Table B holds the same points as the rows below, measured another way and shuffled. Each row below is followed by which row of B it is.
In the rows, 128 means zero.
B:
0: [119 124 132 149 135 129 127 126 127 128 131 126 130 126 130 124 132 126
 135 124 129 128 130 122 130 129 124 123 128]
1: [120 135 127 125 129 140 127 120 132 130 131 126 134 125 127 132 127 130
 129 122 124 127 126 131 128 130 136 125 126]
2: [126 129 135 168 134 138 127 123 123 131 126 125 135 128 124 121 128 130
 130 135 119 124 128 129 131 132 112 122 127]
3: [119 130 135 149 131 132 122 125 128 126 132 124 131 127 128 120 127 122
 135 135 127 128 135 126 132 131 127 122 132]
4: [127 120 138 170 125 129 128 127 127 124 131 132 136 134 130 118 130 121
 136 137 130 130 135 129 130 126 117 123 127]
5: [122 129 135 142 141 125 130 123 116 131 131 125 125 123 135 135 132 125
 134 124 128 125 130 118 136 131 125 129 123]
6: [124 126 130 140 133 130 127 124 128 127 131 129 131 128 128 125 130 127
 132 129 126 128 129 130 129 129 129 125 127]
7: [121 130 131 139 135 127 127 123 124 126 131 128 131 127 130 129 129 126
 132 130 125 129 130 121 130 131 130 125 126]
8: [126 119 133 148 137 123 126 125 129 123 130 131 130 134 130 119 131 123
 133 138 144 137 138 114 131 124 128 125 123]
9: [121 132 129 130 135 133 126 123 129 128 131 129 131 127 128 129 128 127
 130 126 124 129 127 125 129 130 132 125 128]
10: [121 131 128 135 135 133 124 124 131 127 133 130 132 128 131 128 131 129
 131 126 124 126 126 121 129 132 134 124 128]
11: [120 133 131 136 133 133 124 121 128 129 131 123 132 127 130 124 124 126
 133 131 127 129 133 126 132 130 131 122 130]
12: [127 129 133 155 137 139 126 125 127 131 129 127 131 127 126 121 134 125
 127 131 126 133 131 132 130 131 121 127 129]
13: [117 135 134 145 132 134 130 115 136 137 123 113 136 132 123 123 119 126
 131 140 143 140 140 137 134 129 138 125 132]
14: [125 125 131 137 133 128 126 123 132 125 131 131 130 128 127 124 127 128
 134 130 137 131 131 126 129 126 130 125 129]
15: [120 132 132 139 130 136 125 121 131 128 131 125 133 129 127 126 127 126
 134 130 128 131 128 128 130 131 133 123 130]
16: [119 134 130 151 138 148 129 125 125 132 125 127 131 125 124 127 139 126
 124 121 117 131 127 128 128 133 122 128 126]
17: [124 128 129 137 131 129 127 126 128 126 131 129 131 130 128 125 128 125
 131 132 127 131 131 122 128 132 127 125 125]
18: [126 126 130 142 128 125 127 125 127 128 132 128 132 128 131 129 128 128
 134 129 130 129 130 125 130 126 128 124 129]
19: [126 127 129 134 130 129 127 127 130 126 132 130 130 127 128 126 130 127
 129 130 127 127 128 128 128 130 130 126 127]
20: [141 123 148 252 132 177 131 117 121 137 115 126 144 124 111 103 140 123
 117 134  93 132 131 157 132 129  70 131 129]
21: [123 128 131 137 132 129 126 126 129 127 132 128 130 129 128 126 129 127
 132 129 127 129 130 125 129 129 128 126 126]
22: [116 143 121  69 156 131 125 114 130 126 129 132 122 120 123 145 114 144
 123 117 135 131 123 111 130 118 155 127 119]
23: [121 119 129 125 147 108 129 122 118 120 130 132 127 136 131 126 135 125
 134 145 155 143 142 106 129 123 144 127 112]
24: [124 124 131 154 131 127 127 123 126 127 131 128 134 131 129 123 131 125
 134 135 128 132 131 134 131 126 127 123 127]
25: [122 128 130 135 133 133 126 123 132 127 132 127 134 128 126 124 127 127
 132 131 125 130 129 135 129 128 130 125 127]
26: [126 130 131 152 131 147 130 119 130 131 124 121 138 125 122 124 128 129
 127 129 119 125 127 140 129 130 116 124 132]
27: [123 129 131 146 132 132 125 123 129 126 132 129 134 129 128 127 128 127
 133 132 125 130 131 128 132 131 128 123 128]
28: [120 129 129 137 129 124 126 123 127 126 133 127 133 129 128 128 127 129
 137 134 127 125 128 131 131 131 132 125 128]
29: [122 130 127 116 137 130 127 122 134 126 132 127 128 125 126 128 128 131
 129 128 133 130 130 127 130 130 137 125 131]
30: [123 132 128 131 133 135 125 124 130 129 132 126 132 127 128 130 128 129
 130 127 123 129 128 127 130 132 134 124 129]
31: [122 132 128 133 134 134 126 122 133 128 132 126 131 128 128 127 126 128
 131 128 126 127 128 125 130 132 133 123 128]
32: [127 120 134 159 129 120 128 126 125 124 131 131 135 133 130 121 129 123
 137 140 136 131 135 126 131 125 120 125 126]
33: [124 127 133 151 130 134 126 124 127 127 132 128 134 129 129 124 130 125
 132 131 126 131 131 129 130 130 125 124 128]
34: [122 136 140 164 126 159 125 121 128 128 127 129 144 130 124 123 126 126
 134 128 112 125 128 137 129 129 118 120 124]
35: [127 127 131 142 128 128 127 126 128 126 130 128 131 130 129 126 129 127
 131 135 130 130 131 127 130 128 128 125 127]
36: [120 128 127 126 141 117 139 122  94 138 119 111 131 119 140 148 134 121
 132 128 120 144 135 118 134 130 126 134 121]
37: [123 129 133 147 129 133 126 124 129 127 131 129 133 130 128 125 129 126
 134 132 128 128 132 128 130 129 128 122 126]
38: [125 128 136 165 132 142 130 123 127 132 125 121 135 127 124 122 129 131
 127 130 119 124 128 137 132 132 111 123 133]
39: [124 124 131 141 136 131 127 120 128 124 131 130 133 130 126 123 127 128
 133 133 131 133 131 125 131 124 126 122 126]
40: [122 129 131 147 130 135 126 122 130 126 132 127 133 128 129 125 127 128
 134 127 126 124 129 127 131 130 129 123 127]
41: [126 130 130 139 131 132 125 125 129 128 130 128 132 129 128 127 127 128
 129 130 125 127 130 128 128 130 126 126 128]
42: [124 126 131 140 138 129 126 126 130 124 131 132 132 132 127 125 131 128
 131 131 136 133 133 118 128 128 130 124 120]
43: [124 129 130 135 131 131 125 123 131 127 131 129 132 127 127 126 127 128
 131 131 129 129 128 127 129 131 132 124 128]
44: [122 128 121 105 140 105 135 125 119 130 123 116 121 115 130 154 116 143
 134 122 144 122 129 120 135 115 139 132 129]
45: [122 127 130 144 128 128 127 122 131 128 131 127 132 129 126 124 127 126
 136 132 127 126 130 133 131 129 129 123 130]
46: [117 122 131 127 141 112 127 120 128 126 136 121 130 131 127 120 127 124
 138 134 125 128 129 145 133 124 133 125 125]
47: [126 124 135 165 130 137 127 125 127 128 126 130 134 130 126 123 133 126
 132 132 127 129 133 129 132 127 117 126 127]
48: [127 120 136 165 128 128 127 124 124 125 131 131 134 131 130 120 131 123
 137 136 130 131 133 128 132 126 119 122 126]
49: [126 127 131 148 131 133 126 124 128 127 131 130 135 128 126 128 131 128
 131 131 125 130 130 132 129 130 125 125 128]
50: [122 132 128 129 132 131 125 122 130 128 132 127 131 126 128 130 127 129
 131 129 124 127 126 126 129 132 135 125 128]
51: [124 125 133 156 128 132 126 124 127 128 129 126 133 129 128 121 130 126
 133 133 124 127 130 129 130 132 120 124 129]
52: [124 135 127 116 136 132 126 123 129 129 131 127 128 126 128 132 127 129
 127 125 126 129 125 125 129 131 137 126 127]
53: [124 126 131 142 131 124 126 126 130 126 132 129 129 127 127 124 129 127
 134 132 133 129 128 132 131 128 131 125 129]
54: [119 129 135 159 132 134 127 123 125 129 127 122 134 129 131 119 128 123
 134 136 125 129 133 123 132 131 120 122 128]
55: [124 130 131 155 121 136 129 122 128 127 125 124 142 128 125 131 115 133
 135 139 121 120 126 130 128 129 122 121 127]
56: [125 126 132 140 135 126 125 122 130 124 130 127 130 132 129 122 123 128
 132 139 140 133 137 115 132 128 131 121 130]
57: [123 128 134 153 130 133 125 125 131 125 130 127 133 130 126 124 130 125
 133 133 130 131 132 128 130 129 125 124 129]
58: [124 129 131 142 130 132 126 122 127 126 132 131 134 130 129 129 125 128
 133 131 125 128 129 127 130 129 129 122 125]
59: [122 122 133 131 141 129 131 124 118 129 129 122 127 120 133 132 124 130
 135 117 128 126 126 118 135 124 120 125 126]

[124 125 129 129 132 129 126 130 124 128 128 128 129 128 131 128 132 124
 127 129 129 128 125 132 117]	41
[107  95 120 121 142 130 129 145 131 115 134 113 127 115 137 138 141 118
 132 141 121 134 135 137 113]	8
[118 123 128 127 130 128 141 131 126 131 122 128 129 126 131 128 128 125
 123 120 127 127 132 133 105]	28
[141 152 126 128 123 128 131 123 129 130 127 129 128 135 125 126 120 124
 126 128 128 129 132 115 111]	52
[122 117 125 134 130 139 137 122 127 124 133 126 127 112 132 132 141 116
 132 132 128 127 122 132 106]	0
[121 126 127 128 129 128 128 125 126 127 124 129 129 129 132 121 130 122
 125 123 127 133 133 133 109]	25
[104 110 128 133 137 133 115 136 121 126 129 124 131 112 135 134 152 117
 131 129 130 127 125 147 111]	47
[ 95  82 131 128 149 133 121 149 126 117 132 126 126 107 142 133 147 117
 130 133 125 128 120 158 114]	4
[115 192 118 125 126 131 127  82 174 125 129 115 128  86 140 140 150  87
 129 130 127 124 110 137 110]	36
[138 143 124 127 124 126 134 119 127 130 125 128 128 134 125 126 126 126
 128 132 128 130 148 117 108]	29
[ 91 118 141 144 149 133  99 133  99 131 126 126 138 110 131 130 134 111
 126 123 136 128 126 137 107]	34
[118 140 134 138 133 127 113 107 111 131 125 129 136 123 131 132 155 117
 126 123 136 125 131 140 106]	26
[119 119 129 129 133 129 124 133 128 125 128 125 127 125 131 129 132 118
 128 129 127 128 127 136 104]	27
[114 108 126 128 137 128 126 135 129 122 128 125 127 117 134 130 140 121
 127 122 126 131 126 143 110]	24
[117 121 130 126 133 130 122 130 128 128 129 126 127 126 131 130 144 121
 128 127 128 126 126 137 107]	49
[124 127 128 128 133 129 127 112 130 126 105  89 142 126 147 127 128 122
 109 128 128 143 131 143 107]	13
[124 149 126 138 118 127 117 120 109 138 123 125 130 119 127 132 155 120
 125 122 136 124 124 111 107]	16
[127 133 136 141 135 132 127 117 109 128 128 122 135 120 135 129 166 117
 128 123 136 124 119 148 113]	38
[119 118 128 128 136 135 131 129 138 125 131 127 125 118 133 131 129 123
 130 130 126 128 123 141 113]	18
[119 118 127 126 132 122 129 133 125 124 130 123 128 123 132 131 132 122
 130 134 126 129 126 130 116]	17
[112 108 106 109 138 131 140 152 134 109 132  99 127 119 136 147 140 120
 129 130 115 128 153 112 107]	23
[ 57 117 154 162 135 131  67 128  76 138 122 126 128  97 133 150 252  98
 124 117 148 128 102 188 108]	20
[113 118 129 129 136 135 126 137 126 125 129 124 126 123 131 130 127 122
 129 127 127 128 126 136 112]	58
[115 112 121 123 137 131 127 140 126 120 132 120 128 124 132 134 133 123
 130 137 123 132 126 126 111]	42
[124 118 128 128 130 134 136 130 131 128 126 128 128 126 133 129 135 124
 126 124 127 133 129 135 111]	53
[131 142 126 128 124 129 120 116 126 132 124 126 129 131 122 126 117 122
 127 124 129 128 131 121 107]	1
[119 120 128 129 130 132 131 131 122 126 128 126 127 122 126 127 128 120
 128 128 127 129 126 142 108]	40
[128 136 128 128 127 128 129 126 128 130 127 127 127 127 127 127 126 121
 128 128 129 130 128 121 108]	9
[111 112 132 142 136 131 131 129 122 122 130 114 131 110 140 128 143 112
 129 130 136 127 125 143 113]	54
[116 115 130 139 134 132 127 138 129 124 125 129 130 114 135 128 129 115
 124 137 133 128 139 139 109]	3
[121 111 129 127 140 124 127 140 132 119 133 112 125 124 132 139 133 122
 132 143 127 127 143 137 111]	56
[115 113 129 129 135 128 120 135 126 122 130 127 125 119 133 130 138 119
 128 130 127 128 125 139 109]	33
[124 154 122 127 128 154 149 131 128 136 129 120 127 104 136 129 139 101
 129 126 127 126 115 143 116]	5
[125 121 128 130 127 129 126 129 125 124 128 125 127 123 137 129 124 123
 127 127 129 130 129 131 105]	15
[130 136 129 128 126 127 126 124 127 127 127 129 129 128 128 128 123 123
 126 130 128 129 128 125 106]	30
[120 126 130 135 131 129 129 127 128 122 125 121 129 120 128 128 122 117
 125 133 132 130 138 132 110]	11
[110 109 133 132 133 130 128 134 122 125 129 127 127 117 135 131 145 118
 128 129 128 127 123 146 112]	51
[122 131 127 127 131 129 133 133 132 126 131 126 128 119 133 130 133 119
 130 129 127 128 126 130 106]	7
[117 113 128 124 135 134 127 130 132 126 130 123 127 125 131 132 131 123
 129 135 125 130 132 133 110]	14
[128 124 125 128 130 128 128 128 129 127 128 134 128 128 128 129 129 123
 128 129 126 128 127 129 116]	19
[ 97 120 137 140 145 133 126 117 127 130 129 121 136 124 138 137 133 123
 129 125 135 124 119 156 106]	55
[117 112 128 126 136 129 124 135 131 123 130 125 129 122 134 132 132 122
 129 130 126 128 128 139 117]	35
[134 200 130 138 118 151 143 109 131 146 125 107 116 157 101 131 104 134
 128 123 135 137 161  69 104]	22
[114 109 129 132 137 132 123 137 125 121 128 124 128 117 136 130 137 123
 126 132 128 128 131 141 108]	57
[121 121 127 129 128 129 134 133 125 126 127 127 128 122 130 126 128 124
 127 128 127 130 127 129 117]	21
[126 191 116 132 128 172 166  80 173 146 128 117 128 126 129 138 132 125
 128 128 130 124 127 140 109]	44
[117 115 129 128 136 131 126 135 127 125 129 126 127 121 134 129 131 121
 127 130 128 128 127 138 110]	37
[115 146 129 128 137 153 150 108 127 123 138 128 116  98 137 131 140 104
 137 135 128 126 115 142 110]	59
[129 129 128 130 125 128 130 126 125 128 129 125 128 131 127 126 124 123
 128 128 128 130 132 126 108]	31
[110 129 136 139 140 130 128 132 110 133 129 121 134 118 135 135 164 116
 128 124 137 125 120 144 110]	2
[119 120 125 124 127 129 161 125 129 121 115 127 129 129 132 104 132 127
 117 107 124 146 137 137 110]	46
[ 99  90 126 127 146 133 132 141 134 119 132 122 125 111 140 133 146 119
 129 132 124 130 127 157 115]	32
[102  92 129 128 144 135 125 141 130 118 133 126 125 108 139 133 147 114
 130 131 125 128 122 157 111]	48
[124 128 130 135 130 131 116 130 121 130 127 124 132 122 134 134 158 117
 127 126 134 128 126 128 112]	12
[113 118 131 130 141 129 126 131 124 124 131 118 123 120 129 133 138 121
 130 130 128 131 136 132 110]	39
[131 135 127 127 124 125 131 126 127 130 128 128 129 134 126 128 122 124
 128 124 128 129 130 124 106]	50
[133 129 126 129 126 126 130 129 129 128 140 127 128 129 124 128 123 124
 127 130 129 129 131 126 107]	10
[120 122 128 125 131 129 127 129 127 124 129 130 128 124 131 131 135 121
 128 129 128 129 129 131 108]	6
[125 122 128 130 129 131 128 129 128 126 129 128 126 128 131 130 127 124
 128 129 128 128 130 131 110]	43
[119 116 130 127 130 130 133 131 127 125 126 128 128 123 133 125 131 123
 127 125 127 131 130 144 109]	45
